Here is a tiny trained network, its code and every weight. The questions are about switching its units off for an input and a class, where a switched-off unit gives its printed mean instead of its output.

import numpy as np


def w(rows, s, z=0):
    codes = np.array(rows[::2]) - 128.0
    scale = np.full(codes.shape[1], s)
    scale[-1] = z or s
    return codes * scale


def f(y):
    return y / 2 * (1 + np.tanh(0.7978845608 * (y + 0.044715 * y**3)))


def log_softmax(a):
    a = a - a.max(-1, keepdims=True)
    return a - np.log(np.exp(a).sum(-1, keepdims=True))


def net(x, mask):
    res = np.array(x, float).reshape(1, 2) / 4 @ E
    y = f(res @ A[0][:, :-1].T + A[0][:, -1])
    res = res + np.where(mask, y, B[0][:, -1]) @ B[0][:, :-1]
    return log_softmax(res[-1] @ U[:, :-1].T + U[:, -1])


A, B = {}, {}
E = w([
[64,115,83,177,221],'x0',
[253,131,94,179,162],'x1',
],0.0052)
A[0] = w([
[83,130,113,165,219,10],'neuron 0',
[81,130,96,166,229,132],'neuron 1',
[8,139,138,95,91,25],'neuron 2',
[132,130,130,130,111,2],'neuron 3',
[244,139,100,168,195,37],'neuron 4',
[172,138,144,98,16,50],'neuron 5',
],0.016,0.0056)
B[0] = w([
[121,88,38,103,207,164],'neuron 0',
[168,148,174,118,155,244],'neuron 1',
[90,56,163,154,127,232],'neuron 2',
[79,35,1,98,181,93],'neuron 3',
[77,71,167,142,121,254],'neuron 4',
[156,115,162,116,234,209],'neuron 5',
],0.054,0.0046)
U = w([
[24,69,150,170,99,111],'0',
[191,144,91,74,224,84],'1',
[159,246,173,153,25,248],'2',
[106,145,75,123,103,74],'3',
],0.014,0.011)

Each question gives the input, the list of numbers given to net, and the class t.
The units are the neurons (one row each of A and B). Each row of codes is followed by its name. A weight is (code - 128) times the scale printed after its matrix; where a second scale follows, it is the last column's (A, B and U).
mask holds one flag per neuron, in row order. A switched-off neuron (its flag False) gives its mean, the last column of its row in B, instead of its output. The means were averaged over made-up inputs and are rounded, as every weight is.
A unit's drop is (log p(t) with every unit on - log p(t) with that unit switched off) / (log p(t) with every unit on - log p(t) with every unit switched off).
The circuit of an input: a set's keep is (log p(t) with only the set's units on - log p(t) with every unit switched off) / (log p(t) with every unit on - log p(t) with every unit switched off). Starting from all 6 units, units are removed one at a time, each time the one whose removal leaves the highest keep (on an exact tie, the one counted first), for as long as the keep stays at least 0.8.
units of the circuit, in order: the units of the circuit, biggest drop first
most important unit: the unit with the biggest drop
k most important neurons: the k neurons with the biggest drops, biggest first
drop of u: that unit's drop, to one decimal
input [-3,-1], class 2: most important unit	neuron 0
input [-3,1], class 2: units of the circuit, in order	neuron 0; neuron 2
input [-6,-5], class 1: 2 most important neurons	neuron 5; neuron 4
input [-2,-3], class 2: units of the circuit, in order	neuron 4; neuron 0
input [8,-7], class 1: 3 most important neurons	neuron 1; neuron 0; neuron 4
input [8,-6], class 1: 2 most important neurons	neuron 1; neuron 0
input [-7,6], class 1: 2 most important neurons	neuron 5; neuron 2
input [6,4], class 1: 2 most important neurons	neuron 1; neuron 0
input [5,2], class 1: drop of neuron 0	0.1
input [3,0], class 2: drop of neuron 5	0.5
input [-3,0], class 2: drop of neuron 0	0.4
